-15 -4 -38 0 -16 2 11 20 -5 15 -20 2 29 39 -8 26
21 29 2 12 9 -8 -1 -25 -16 -26 21 2 -34 -32 -14 -21
-45 -14 7 -9 22 18 9 33 21 5 -17 -18 17 16 -16 -14
->
21 29 2 12 9 -8 -1 -25 -16 -26 21 2 -34 -32 -14 -21

9 -21 2 17 -1 1 -39 4 -10 17 4
-12 12 20 3 2 2 21 -30 -6 -10 21
-8 26 44 -17 32 29 -6 -46 -60 32 11
->
-12 12 20 3 2 2 21 -30 -6 -10 21

-28 -10 10 18 9 -11 28 25 -13 16 -22 -32 28
20 -21 10 -22 -7 -18 8 -57 23 4 4 1 -16
29 -6 -4 -17 13 -42 -10 6 -5 -14 35 28 -13
-33 9 12 18 6 -9 20 24 -15 19 -7 -31 42
43 -18 23 -24 11 -3 26 -27 24 8 -14 -12 -5
->
20 -21 10 -22 -7 -18 8 -57 23 4 4 1 -16
-33 9 12 18 6 -9 20 24 -15 19 -7 -31 42

-5 -33
27 -19
25 -52
-4 -48
45 57
->
27 -19
-4 -48

13 1 -13 -10 11 -25 -17 11 -10
-3 1 -10 -10 -4 -9 2 -5 -8
-13 34 -4 35 2 21 8 22 -22
-12 31 -5 30 -3 19 10 22 -13
-5 -7 -7 -17 -23 -8 15 -15 2
-31 39 11 52 -12 54 32 12 14
-6 13 10 26 9 22 4 13 -7
-6 -13 -7 -20 -20 -6 17 -16 -11
10 16 -8 6 24 -15 -18 18 -19
->
-3 1 -10 -10 -4 -9 2 -5 -8
-12 31 -5 30 -3 19 10 22 -13
-31 39 11 52 -12 54 32 12 14
-6 -13 -7 -20 -20 -6 17 -16 -11

-44 -56 -3 6 -23 -12 58
-36 -50 -4 8 -33 -29 57
53 45 -2 -26 1 0 0
-41 -53 -4 9 -28 -19 54
->
-36 -50 -4 8 -33 -29 57
-41 -53 -4 9 -28 -19 54

-4 -3 -2 -12 -14 -38 24 -2 -22 21 -7 10 25
-3 7 -20 -2 -10 -36 60 -18 -26 36 -31 29 44
37 15 19 -53 -2 22 51 -23 -12 -10 -20 34 -20
-3 -10 14 45 36 20 -24 31 48 -49 23 6 -34
-11 3 22 12 30 7 -40 22 33 -32 34 -9 -45
->
-3 7 -20 -2 -10 -36 60 -18 -26 36 -31 29 44
-3 -10 14 45 36 20 -24 31 48 -49 23 6 -34

-14 -46 -20 -40 -7 4 -17
-12 -29 -20 -14 -12 25 -33
->
-12 -29 -20 -14 -12 25 -33
---
41 1 1 0
23 36 0 1
25 7 1 0
-2 36 -1 1
27 26 45 39
->
41 1
23 36

-64 21
14 45
13 16
->
-64 21
14 45

-26 40 -38 1
-28 38 -43 -28
13 -32 39 4
32 -46 17 3
->
-26 40
-28 38

41 36 64 3
54 -42 6 31
->
41 36
54 -42

22 38
45 56
-41 -25
->
22 38
45 56

-35 -43 3
-55 -62 -14
8 1 12
-29 17 -13
-8 -28 28
->
-35 -43
-55 -62

5 23
-1 -3
-9 -46
5 27
->
5 23
-1 -3
---
1 4 2 0 -6 -49 -3 -47 26 -2 0 54 0 0
29 3 -47 -39 -1 11 30 5 8 0 49 -3 14 0
-6 -1 4 -3 -3 0 -1 1 0 -9 0 1 -1 0
->
-6 -1 4 -3 -3 0 -1 1 0 -9 0 1 -1 0
1 4 2 0 -6 -49 -3 -47 26 -2 0 54 0 0
29 3 -47 -39 -1 11 30 5 8 0 49 -3 14 0

4 3 20 -23 -24
28 5 -12 17 5
-36 12 -38 -8 19
19 6 -4 20 23
-27 49 -13 -15 21
-15 6 -7 6 30
-33 32 -15 -27 6
->
-33 32 -15 -27 6
4 3 20 -23 -24
28 5 -12 17 5
-36 12 -38 -8 19
19 6 -4 20 23
-27 49 -13 -15 21
-15 6 -7 6 30

-12 -15 12 7 15
23 9 -9 11 21
-23 -43 55 -57 -58
-30 15 -7 14 -26
-33 -1 3 15 41
->
-33 -1 3 15 41
-12 -15 12 7 15
23 9 -9 11 21
-23 -43 55 -57 -58
-30 15 -7 14 -26

32 18 28 8 -42 -9 2 -28 -29 23 -1
-50 -8 -15 11 46 13 1 25 12 -5 -13
-21 6 6 31 26 42 35 1 -4 -33 -6
3 16 39 22 13 -20 -2 -51 -22 19 4
-7 -53 -40 2 -25 21 -4 18 19 -11 2
9 13 38 27 5 -21 -4 -43 -30 24 -6
19 38 8 -25 -6 -15 1 51 -10 26 -12
-2 0 27 5 34 35 -19 22 47 4 -5
->
-2 0 27 5 34 35 -19 22 47 4 -5
32 18 28 8 -42 -9 2 -28 -29 23 -1
-50 -8 -15 11 46 13 1 25 12 -5 -13
-21 6 6 31 26 42 35 1 -4 -33 -6
3 16 39 22 13 -20 -2 -51 -22 19 4
-7 -53 -40 2 -25 21 -4 18 19 -11 2
9 13 38 27 5 -21 -4 -43 -30 24 -6
19 38 8 -25 -6 -15 1 51 -10 26 -12

11 22 5 22 -5 -22 -37 -5
-15 4 30 24 -8 -8 10 17
26 25 -17 -12 27 33 -32 -24
34 6 -28 -9 32 37 -6 -45
34 31 -28 0 23 19 0 -37
7 12 -4 -22 -1 -6 -7 -10
-13 2 2 -29 -16 -12 -8 0
23 32 -31 26 -2 -17 -40 -22
29 5 -26 38 31 1 -59 -14
->
29 5 -26 38 31 1 -59 -14
11 22 5 22 -5 -22 -37 -5
-15 4 30 24 -8 -8 10 17
26 25 -17 -12 27 33 -32 -24
34 6 -28 -9 32 37 -6 -45
34 31 -28 0 23 19 0 -37
7 12 -4 -22 -1 -6 -7 -10
-13 2 2 -29 -16 -12 -8 0
23 32 -31 26 -2 -17 -40 -22

37 -51 21
-20 45 28
41 5 26
43 -29 23
-2 49 29
32 -58 20
-45 8 24
40 -40 22
->
40 -40 22
37 -51 21
-20 45 28
41 5 26
43 -29 23
-2 49 29
32 -58 20
-45 8 24
